Below are the code and all the weights of a small trained network. Each question names an input and a class and asks about switching units off, where a switched-off unit gives its printed mean instead of its output.

import numpy as np


def w(rows, s, z=0):
    codes = np.array(rows[::2]) - 128.0
    scale = np.full(codes.shape[1], s)
    scale[-1] = z or s
    return codes * scale


def norm(h):
    return h / np.sqrt((h * h).mean(-1, keepdims=True) + 1e-5)


def f(y):
    return y / 2 * (1 + np.tanh(0.7978845608 * (y + 0.044715 * y**3)))


def log_softmax(a):
    a = a - a.max(-1, keepdims=True)
    return a - np.log(np.exp(a).sum(-1, keepdims=True))


def net(x, mask):
    res = np.array(x, float).reshape(1, 6) / 4 @ E
    u = 0
    for l in range(2):
        y = f(norm(res) @ A[l][:, :-1].T + A[l][:, -1])
        res = res + np.where(mask[u : u + 5], y, B[l][:, -1]) @ B[l][:, :-1]
        u += 5
    return log_softmax(norm(res)[-1] @ U[:, :-1].T + U[:, -1])


A, B = {}, {}
E = w([
[142,93,244,175],'x0',
[161,165,148,80],'x1',
[148,58,81,254],'x2',
[165,76,84,49],'x3',
[198,144,73,144],'x4',
[196,176,128,118],'x5',
],0.0071)
A[0] = w([
[82,148,37,163,54],'0.n1',
[142,115,137,163,4],'0.n2',
[137,223,128,164,34],'0.n3',
[163,100,78,148,8],'0.n4',
[156,11,175,71,190],'0.n5',
],0.011,0.0035)
B[0] = w([
[122,1,208,157,171],'0.n1',
[111,184,134,156,113],'0.n2',
[214,125,26,74,154],'0.n3',
[125,174,210,89,139],'0.n4',
[102,184,42,147,254],'0.n5',
],0.0083,0.0041)
A[1] = w([
[105,71,137,248,253],'1.n1',
[110,170,167,253,130],'1.n2',
[122,126,100,168,9],'1.n3',
[137,186,91,70,82],'1.n4',
[254,98,179,104,87],'1.n5',
],0.0086,0.004)
B[1] = w([
[65,2,78,91,254],'1.n1',
[83,180,81,212,193],'1.n2',
[141,151,194,119,113],'1.n3',
[125,149,121,214,166],'1.n4',
[144,118,43,117,159],'1.n5',
],0.0097,0.0062)
U = w([
[52,188,201,49,114],'0',
[48,27,88,199,177],'1',
[200,175,4,75,211],'2',
[173,62,126,101,2],'3',
],0.013,0.0084)

Each question gives the input, the list of numbers given to net, and the class t.
The units are the neurons (one row each of A and B). Each row of codes is followed by its name. A weight is (code - 128) times the scale printed after its matrix; where a second scale follows, it is the last column's (A, B and U).
mask holds one flag per neuron, layer by layer. A switched-off neuron (its flag False) gives its mean, the last column of its row in B, instead of its output. The means were averaged over made-up inputs and are rounded, as every weight is.
A unit's drop is (log p(t) with every unit on - log p(t) with that unit switched off) / (log p(t) with every unit on - log p(t) with every unit switched off).
The circuit of an input: a set's keep is (log p(t) with only the set's units on - log p(t) with every unit switched off) / (log p(t) with every unit on - log p(t) with every unit switched off). Starting from all 10 units, units are removed one at a time, each time the one whose removal leaves the highest keep (on an exact tie, the one counted first), for as long as the keep stays at least 0.8.
circuit, biggest first: the units of the circuit, biggest drop first
top k neurons: the k neurons with the biggest drops, biggest first
k most important neurons of layer l: the k neurons of layer l with the biggest drops, biggest first
drop of u: that unit's drop, to one decimal
input [-3,-3,-3,-2,-5,1], class 0: circuit, biggest first : (1.n1; 0.n5)
input [3,2,-2,0,-2,-2], class 0: top 3 neurons : (1.n1; 0.n1; 1.n5)
input [-3,6,3,-7,1,1], class 2: circuit, biggest first : (0.n3)
input [1,-3,2,4,-4,7], class 2: circuit, biggest first : (1.n1; 0.n1)
input [8,-6,-8,4,5,-5], class 0: top 3 neurons : (1.n1; 0.n3; 1.n5)
input [2,-3,-6,-6,8,-8], class 2: circuit, biggest first : (0.n3; 1.n1)
input [-2,0,-2,7,-5,-7], class 2: 2 most important neurons of layer 0 : (0.n5; 0.n1)
input [2,1,2,-3,4,4], class 2: drop of 0.n3 : 0.6
input [-2,-6,-4,-4,-5,3], class 0: drop of 0.n5 : 0.3
input [-7,6,2,-3,8,-7], class 1: drop of 0.n1 : 2.8
